Below are the code and all the weights of a small trained network. Each question names an input and a class and asks about switching units off, where a switched-off unit gives its printed mean instead of its output.

import numpy as np


def w(rows, s, z=0):
    codes = np.array(rows[::2]) - 128.0
    scale = np.full(codes.shape[1], s)
    scale[-1] = z or s
    return codes * scale


def norm(h):
    return h / np.sqrt((h * h).mean(-1, keepdims=True) + 1e-5)


def f(y):
    return np.maximum(y, 0)


def log_softmax(a):
    a = a - a.max(-1, keepdims=True)
    return a - np.log(np.exp(a).sum(-1, keepdims=True))


def net(x, mask):
    res = np.array(x, float).reshape(1, 2) / 4 @ E
    u = 0
    for l in range(3):
        y = f(norm(res) @ A[l][:, :-1].T + A[l][:, -1])
        res = res + np.where(mask[u : u + 11], y, B[l][:, -1]) @ B[l][:, :-1]
        u += 11
    return log_softmax(norm(res)[-1] @ U[:, :-1].T + U[:, -1])


A, B = {}, {}
E = w([
[63,251,106,34,90,200,124],'x0',
[1,167,131,171,150,208,88],'x1',
],0.0069)
A[0] = w([
[66,35,130,213,100,113,90,118],'0.n1',
[170,83,102,131,107,47,166,66],'0.n2',
[187,181,97,119,82,54,129,114],'0.n3',
[95,128,41,140,140,143,50,100],'0.n4',
[139,50,97,91,113,131,126,6],'0.n5',
[216,96,69,143,154,61,173,83],'0.n6',
[187,83,168,132,112,3,194,101],'0.n7',
[217,42,178,72,151,1,131,54],'0.n8',
[111,113,160,190,141,138,155,94],'0.n9',
[108,149,103,88,132,135,198,80],'0.n10',
[81,80,174,146,211,95,102,117],'0.n11',
],0.0078,0.0022)
B[0] = w([
[238,125,196,122,138,142,214,212],'0.n1',
[112,108,186,191,80,23,102,200],'0.n2',
[235,146,162,146,113,70,198,180],'0.n3',
[147,36,151,109,127,114,151,167],'0.n4',
[255,149,193,113,122,152,142,146],'0.n5',
[106,167,167,161,55,76,43,218],'0.n6',
[108,158,209,93,64,6,58,239],'0.n7',
[102,110,135,217,20,32,121,255],'0.n8',
[133,105,150,160,108,110,182,166],'0.n9',
[152,134,97,147,181,122,111,155],'0.n10',
[167,181,181,170,196,111,191,187],'0.n11',
],0.0072,0.009)
A[1] = w([
[161,132,174,137,177,90,164,196],'1.n1',
[177,182,116,112,104,124,140,114],'1.n2',
[73,113,145,60,195,150,137,99],'1.n3',
[86,165,200,121,152,102,34,56],'1.n4',
[125,123,178,75,95,165,197,195],'1.n5',
[94,89,1,67,132,170,11,18],'1.n6',
[70,167,154,136,199,124,130,108],'1.n7',
[196,127,137,64,163,54,165,93],'1.n8',
[120,184,101,90,80,97,101,149],'1.n9',
[137,158,81,24,127,94,130,196],'1.n10',
[79,139,157,152,149,137,115,2],'1.n11',
],0.0074,0.0025)
B[1] = w([
[138,177,77,135,85,175,50,253],'1.n1',
[127,145,157,226,180,125,168,173],'1.n2',
[100,70,118,160,79,111,110,180],'1.n3',
[203,130,142,162,99,140,154,188],'1.n4',
[63,81,113,115,167,146,68,207],'1.n5',
[254,132,26,134,87,187,45,172],'1.n6',
[165,32,122,62,113,129,124,177],'1.n7',
[36,58,103,80,160,159,108,212],'1.n8',
[181,61,134,201,161,151,165,212],'1.n9',
[80,113,128,209,156,145,140,190],'1.n10',
[124,119,136,57,146,95,141,146],'1.n11',
],0.0058,0.0055)
A[2] = w([
[236,182,160,217,86,31,159,214],'2.n1',
[121,217,47,121,172,162,135,167],'2.n2',
[53,148,108,144,120,213,212,254],'2.n3',
[115,1,151,214,122,143,37,243],'2.n4',
[55,166,75,140,55,113,53,107],'2.n5',
[127,183,46,29,31,124,36,170],'2.n6',
[202,135,147,215,164,113,160,53],'2.n7',
[137,46,58,180,124,130,156,130],'2.n8',
[193,199,68,114,47,83,91,160],'2.n9',
[2,122,130,154,173,99,164,30],'2.n10',
[136,228,106,127,171,142,176,170],'2.n11',
],0.0065,0.0016)
B[2] = w([
[91,141,106,41,112,192,103,244],'2.n1',
[96,107,137,127,135,107,147,148],'2.n2',
[142,110,144,110,109,63,110,171],'2.n3',
[115,148,101,95,108,117,128,208],'2.n4',
[195,125,124,199,144,139,151,158],'2.n5',
[172,86,77,254,103,127,108,155],'2.n6',
[147,138,49,147,168,114,130,179],'2.n7',
[133,156,185,131,106,128,116,150],'2.n8',
[112,162,125,165,191,164,168,167],'2.n9',
[93,129,140,74,83,131,141,137],'2.n10',
[91,133,131,144,158,93,137,138],'2.n11',
],0.0091,0.012)
U = w([
[160,171,172,157,45,1,126,134],'0',
[177,110,161,152,202,172,183,134],'1',
[28,131,100,165,191,13,188,111],'2',
[106,154,143,133,177,107,60,2],'3',
[42,74,160,50,115,157,113,125],'4',
[118,99,51,212,87,179,76,132],'5',
[91,202,70,71,144,183,131,125],'6',
],0.022,0.03)

Each question gives the input, the list of numbers given to net, and the class t.
The units are the neurons (one row each of A and B). Each row of codes is followed by its name. A weight is (code - 128) times the scale printed after its matrix; where a second scale follows, it is the last column's (A, B and U).
mask holds one flag per neuron, layer by layer. A switched-off neuron (its flag False) gives its mean, the last column of its row in B, instead of its output. The means were averaged over made-up inputs and are rounded, as every weight is.
A unit's drop is (log p(t) with every unit on - log p(t) with that unit switched off) / (log p(t) with every unit on - log p(t) with every unit switched off).
The circuit of an input: a set's keep is (log p(t) with only the set's units on - log p(t) with every unit switched off) / (log p(t) with every unit on - log p(t) with every unit switched off). Starting from the 12 units with the biggest drops (on a tie, the unit counted first), units are removed one at a time, each time the one whose removal leaves the highest keep (on an exact tie, the one counted first), for as long as the keep stays at least 0.8.
circuit, biggest first: the units of the circuit, biggest drop first
most important unit: the unit with the biggest drop
k most important neurons: the k neurons with the biggest drops, biggest first
top k neurons in layer l: the k neurons of layer l with the biggest drops, biggest first
drop of u: that unit's drop, to one decimal
input [-1,7], class 4: most important unit => 0.n3
input [-8,5], class 1: circuit, biggest first => 0.n1; 0.n8; 0.n7; 0.n6
input [3,0], class 5: circuit, biggest first => 0.n1; 0.n7; 0.n6
input [5,1], class 5: circuit, biggest first => 0.n1; 0.n7
input [-1,4], class 1: top 2 neurons in layer 0 => 0.n8; 0.n1
input [-2,8], class 1: 2 most important neurons => 0.n1; 0.n8
input [6,1], class 5: 4 most important neurons => 0.n1; 0.n11; 0.n3; 1.n6
input [4,-1], class 2: 4 most important neurons => 0.n8; 0.n7; 0.n6; 2.n1
input [7,-6], class 2: 4 most important neurons => 0.n8; 0.n7; 0.n6; 1.n8
input [8,-7], class 2: 4 most important neurons => 0.n8; 0.n7; 0.n6; 1.n8
input [5,-1], class 2: 4 most important neurons => 0.n8; 0.n6; 0.n7; 2.n1
input [3,7], class 5: 4 most important neurons => 0.n1; 0.n11; 0.n8; 0.n3
input [5,-4], class 2: 3 most important neurons => 0.n8; 0.n7; 0.n6
input [8,-1], class 2: most important unit => 2.n1
input [3,4], class 5: 3 most important neurons => 0.n1; 0.n11; 0.n8
input [-3,2], class 1: 2 most important neurons => 0.n1; 0.n11
input [3,-1], class 2: 4 most important neurons => 0.n8; 0.n7; 0.n6; 2.n1
input [4,6], class 5: drop of 0.n1 => 1.5
input [7,3], class 5: drop of 0.n1 => 1.7
input [6,7], class 5: drop of 0.n1 => 0.2
input [7,-7], class 6: most important unit => 0.n3
input [4,4], class 5: top 3 neurons in layer 0 => 0.n1; 0.n11; 0.n8
